Each row has a name. After each piece below comes the name of the row it's from, unless a question asks for something else. Each question is about the rows just above it. Places in a row count from 1.

lozug: [159  75  79 129 149 171 122 123  81 166 148  93  78 138 174  63  97 101
 122  89 137 109 169 166 122 125 128 126 124 139 143 143 154 121 138 119]
keva: [162 154 150  78 148 137  75 150 125 148  97 182 157  91 155 177 184 142
 111 156 165 139 128 125 126 169 139 122 166 124 115 123  73  90 101  80]
zike: [117 174 171 110 112 141 104 143 176 149 153 149 183 116 132 171 142 150
 107 177 127 170 125 128  99 104 122 112  99 103 121 103 152 102 145 100]
Move every entry of [102 145] by -1 step of 1. -> [101 144]
Move every entry of [139 122] by +1 step of 1. -> [140 123]
Shift each entry of [154 150] by -1 times 1: -> [153 149]
Changed zike: [117 174 171 110 112 141 104 143 176 149 153 149 183 116 132 171 142 150
 107 177 127 170 125 128  99 104 122 112  99 103 121 103 152 102 145 101]. Place and old value: -> 36, [100]
Give the next entry after [169 166 122 125 128 126 124 139]. -> [143]
Changed keva: [162 154 150  78 148 137  75 150 125 148  97 182 157  91 155 177 184 142
 111 156 165 139 128 125 126 169 139 122 166 124 115 124  73  90 101  80]. Place and old value: -> 32, [123]

piz: [102 110 136 130 130 124 142 131 128 104]
bori: [108 133 126 155 129 168 136 135 120  88]
benot: [148 118 126 146 128 138 110 137 128  82]
Rem: [122 160 104 137 126 160 119 124 119 112]
ped: [116 115 127  87 128  71 127 116 135 145]
Mono: [134 119 119 111 126 109 123 117 129 140]
Gopel: [133 146 104 109 127 106 111 122 132 120]
viga: [133 147 128 143 129 147 144 134 128  92]
mas: [116 118 121 135 128 137 135 130 130 101]
The next entry after [118 121 135]: -> [128]
Where does [133 147 128 143 129 147 143 134 128  92] differ from viga, and what was there? -> 7, [144]
The rest of the row after [133 146]: -> [104 109 127 106 111 122 132 120]

kalur: [152 148 102 106 134 126 144 103 133  88 114 141 137 119 106 125  98 124
  89 151 134]
bobag: [ 92 144  97 107 139 100 194 154 121 113 166 127 149 153 155  99 152 154
 141 161 108]
laner: [147 145 120 147 139 110  97 118 122 144 116 138 117 157 134 109 124 166
 130 148 118]
lele: [130 101 136 127 116 107 136 149  60 125 134  86 117 126 113 185 101 165
 122 163 157]
tabi: [150 159 118 151 142  96  88 110 116 153 111 135 116 163 135 103 117 171
 137 151 117]
sada: [110 120 139 147 145 147 128 128 128 128 128 127 128 128 128 128 128 128
 128 128 128]
Changed laner: [147 145 120 147 140 110  97 118 122 144 116 138 117 157 134 109 124 166
 130 148 118]. Place and old value: -> 5, [139]
Give the next entry after [147 145 120 147 139 110]. -> [97]
Changed tabi: [150 159 118 151 142  96  88 110 116 153 111 135 116 164 135 103 117 171
 137 151 117]. Place and old value: -> 14, [163]

paru: [162 142 129 105  95 130 100 144 143  94 125 128]
pud: [116 118 107 112  97 144 150 133 118 108 125 141]
vos: [142  93 105 129 138 144 100 144 142  94 126 133]
find: [105 129] -> vos
The rest of the row after [100 144 143  94]: -> [125 128]
One entry of vos was changed: [142  93 105 129 138 144 100 144 142  95 126 133]. Where, and from what? -> 10, [94]
Give the next entry after [142  94]. -> [126]

lok: [124 131 131 113]
sipuf: [159  72 118 126]
bef: [135 121 126 136]
pul: [153 127 125 118]
Bip: [145 143 123 128]
Bavit: [154 137 123 151]
vized: [144 126 135 112]
kames: [117 119 143 128]
visi: [121 116 140 143]
did: [107  97 134 137]
bipu: [142 153 126  87]
After [142 153 126], its row goes on with -> [87]
find: [143 123 128] -> Bip
Shift each entry of [127 125] by -1 times 1: -> [126 124]
Shift each entry of [145 143] by -1 times 1: -> [144 142]
What is the next entry after [153 126]? -> [87]

baluz: [ 97 146 158 175 127 158  84 106]
Zur: [146 158  97 175 135 163 100 116]
ledu: [146 158  97 175 135 159 140  83]
Which row holds [146 158  97 175 135 163 100 116]? -> Zur
Move every entry of [175] by +1 step of 1. -> [176]
One entry of baluz was changed: [ 97 146 158 174 127 158  84 106]. Where, and from what? -> 4, [175]
Move every entry of [175] by -1 step of 1. -> [174]

